Here is a tiny trained network, its code and every weight. The questions are about switching its units off for an input and a class, where a switched-off unit gives its printed mean instead of its output.

import numpy as np


def w(rows, s, z=0):
    codes = np.array(rows[::2]) - 128.0
    scale = np.full(codes.shape[1], s)
    scale[-1] = z or s
    return codes * scale


def f(y):
    return np.maximum(y, 0)


def log_softmax(a):
    a = a - a.max(-1, keepdims=True)
    return a - np.log(np.exp(a).sum(-1, keepdims=True))


def net(x, mask):
    res = np.array(x, float).reshape(1, 5) / 4 @ E
    y = f(res @ A[0][:, :-1].T + A[0][:, -1])
    res = res + np.where(mask, y, B[0][:, -1]) @ B[0][:, :-1]
    return log_softmax(res[-1] @ U[:, :-1].T + U[:, -1])


A, B = {}, {}
E = w([
[133,141,128,145,150,142,7,174],'x0',
[150,105,101,140,59,61,105,143],'x1',
[111,160,159,95,111,114,158,214],'x2',
[73,74,109,49,145,114,106,127],'x3',
[203,73,141,121,191,103,153,154],'x4',
],0.015)
A[0] = w([
[173,153,129,197,69,93,149,150,41],'neuron 1',
[133,191,184,93,104,134,152,212,90],'neuron 2',
[173,111,185,134,198,99,146,146,15],'neuron 3',
[121,94,91,174,72,38,81,150,60],'neuron 4',
[193,165,136,165,104,171,146,148,102],'neuron 5',
[162,88,122,105,184,96,145,162,126],'neuron 6',
[132,150,113,106,150,120,221,75,84],'neuron 7',
[159,127,109,146,130,145,111,22,102],'neuron 8',
[226,58,138,122,146,114,126,160,86],'neuron 9',
[117,154,213,77,122,114,167,221,112],'neuron 10',
[149,161,138,208,128,138,136,155,127],'neuron 11',
[203,133,143,119,222,74,147,151,4],'neuron 12',
[204,167,150,189,87,183,133,103,150],'neuron 13',
[95,126,147,136,166,168,187,111,134],'neuron 14',
[64,186,136,104,63,204,116,92,50],'neuron 15',
[111,174,167,75,121,107,147,186,62],'neuron 16',
[158,159,90,142,137,151,12,216,91],'neuron 17',
[146,97,78,101,173,121,89,53,132],'neuron 18',
[219,81,160,140,189,94,142,156,28],'neuron 19',
[214,215,99,151,124,158,147,136,109],'neuron 20',
[28,190,100,179,58,156,109,128,74],'neuron 21',
[165,109,60,129,32,39,155,128,88],'neuron 22',
[103,114,221,149,95,99,142,198,50],'neuron 23',
[88,179,226,112,242,254,157,97,92],'neuron 24',
[107,143,79,99,133,147,216,97,152],'neuron 25',
[128,136,116,115,81,59,221,91,64],'neuron 26',
[81,63,103,3,119,121,113,118,218],'neuron 27',
[94,188,177,111,142,82,155,214,71],'neuron 28',
[159,181,172,193,115,104,189,95,121],'neuron 29',
[38,207,102,154,77,96,119,98,36],'neuron 30',
[108,151,173,159,199,151,56,145,73],'neuron 31',
[183,84,33,182,134,193,101,65,104],'neuron 32',
],0.0091,0.0025)
B[0] = w([
[136,95,121,95,119,109,91,165,191],'neuron 1',
[98,89,127,142,120,84,151,67,207],'neuron 2',
[134,98,149,116,87,188,136,134,193],'neuron 3',
[203,146,225,140,178,95,79,129,208],'neuron 4',
[128,64,86,106,114,108,111,160,186],'neuron 5',
[131,100,135,87,109,168,181,109,202],'neuron 6',
[95,202,139,171,182,127,156,163,208],'neuron 7',
[53,45,144,184,115,86,150,51,190],'neuron 8',
[142,132,182,128,103,206,187,119,218],'neuron 9',
[90,116,116,160,123,97,111,68,225],'neuron 10',
[92,107,37,93,98,113,109,191,185],'neuron 11',
[95,102,179,99,104,193,153,136,210],'neuron 12',
[94,78,78,72,88,78,104,182,207],'neuron 13',
[185,177,143,151,189,93,49,166,185],'neuron 14',
[185,88,176,96,71,158,191,131,201],'neuron 15',
[75,78,105,182,107,73,153,44,191],'neuron 16',
[65,218,123,175,183,164,173,180,243],'neuron 17',
[66,111,104,136,115,94,145,91,196],'neuron 18',
[139,113,156,112,71,195,200,114,223],'neuron 19',
[112,98,77,62,101,132,100,139,195],'neuron 20',
[158,117,178,96,86,225,192,130,217],'neuron 21',
[230,160,197,145,198,58,47,159,225],'neuron 22',
[88,107,156,136,157,63,112,34,184],'neuron 23',
[241,105,191,88,151,51,2,107,252],'neuron 24',
[100,208,112,147,183,153,116,175,205],'neuron 25',
[87,204,144,174,176,164,161,199,219],'neuron 26',
[116,87,58,59,122,99,106,251,243],'neuron 27',
[95,83,109,194,117,85,134,38,206],'neuron 28',
[119,127,65,124,137,131,114,188,207],'neuron 29',
[161,79,190,86,80,172,200,109,200],'neuron 30',
[89,218,138,176,195,129,124,181,200],'neuron 31',
[67,110,144,176,116,51,184,91,210],'neuron 32',
],0.0073,0.012)
U = w([
[156,101,167,98,84,219,173,115,96],'0',
[76,90,96,181,122,76,133,45,115],'1',
[222,141,163,130,156,92,61,139,124],'2',
[93,212,103,171,166,159,138,183,119],'3',
[115,82,7,49,109,120,102,185,120],'4',
[143,134,94,118,126,129,124,126,254],'5',
],0.014,0.008)

Each question gives the input, the list of numbers given to net, and the class t.
The units are the neurons (one row each of A and B). Each row of codes is followed by its name. A weight is (code - 128) times the scale printed after its matrix; where a second scale follows, it is the last column's (A, B and U).
mask holds one flag per neuron, in row order. A switched-off neuron (its flag False) gives its mean, the last column of its row in B, instead of its output. The means were averaged over made-up inputs and are rounded, as every weight is.
A unit's drop is (log p(t) with every unit on - log p(t) with that unit switched off) / (log p(t) with every unit on - log p(t) with every unit switched off).
The circuit of an input: a set's keep is (log p(t) with only the set's units on - log p(t) with every unit switched off) / (log p(t) with every unit on - log p(t) with every unit switched off). Starting from the 12 units with the biggest drops (on a tie, the unit counted first), units are removed one at a time, each time the one whose removal leaves the highest keep (on an exact tie, the one counted first), for as long as the keep stays at least 0.8.
units of the circuit, in order: the units of the circuit, biggest drop first
most important unit: the unit with the biggest drop
k most important neurons: the k neurons with the biggest drops, biggest first
drop of u: that unit's drop, to one decimal
input [-8,3,-6,0,5], class 3: most important unit : neuron 26
input [8,7,2,8,4], class 3: 2 most important neurons : [neuron 17; neuron 24]
input [-7,0,-3,-4,-8], class 0: 3 most important neurons : [neuron 30; neuron 15; neuron 21]
input [5,7,5,7,6], class 2: 4 most important neurons : [neuron 4; neuron 22; neuron 13; neuron 11]
input [-8,-7,3,2,-5], class 3: 3 most important neurons : [neuron 25; neuron 7; neuron 26]
input [6,8,4,-4,-8], class 0: 4 most important neurons : [neuron 21; neuron 30; neuron 24; neuron 15]
input [3,6,-4,5,7], class 0: units of the circuit, in order : [neuron 9; neuron 19]
input [-6,-8,5,8,5], class 2: 2 most important neurons : [neuron 24; neuron 14]
input [-1,8,8,-3,-2], class 1: 3 most important neurons : [neuron 28; neuron 16; neuron 24]
input [-6,4,-7,4,-8], class 0: 2 most important neurons : [neuron 21; neuron 30]
input [-7,-3,-3,7,4], class 3: units of the circuit, in order : [neuron 7; neuron 25]
input [1,8,-3,8,8], class 0: 4 most important neurons : [neuron 9; neuron 19; neuron 24; neuron 6]
input [-4,8,1,2,-6], class 2: 2 most important neurons : [neuron 22; neuron 4]
input [-3,-6,-1,7,-3], class 4: units of the circuit, in order : [neuron 27]
input [-7,-8,-6,-8,1], class 2: 2 most important neurons : [neuron 24; neuron 14]
input [2,-8,-6,-5,8], class 0: drop of neuron 3 : 0.3
input [4,-6,-4,-2,-6], class 0: drop of neuron 4 : 0.2
input [-8,-2,8,-2,7], class 1: drop of neuron 21 : 0.2
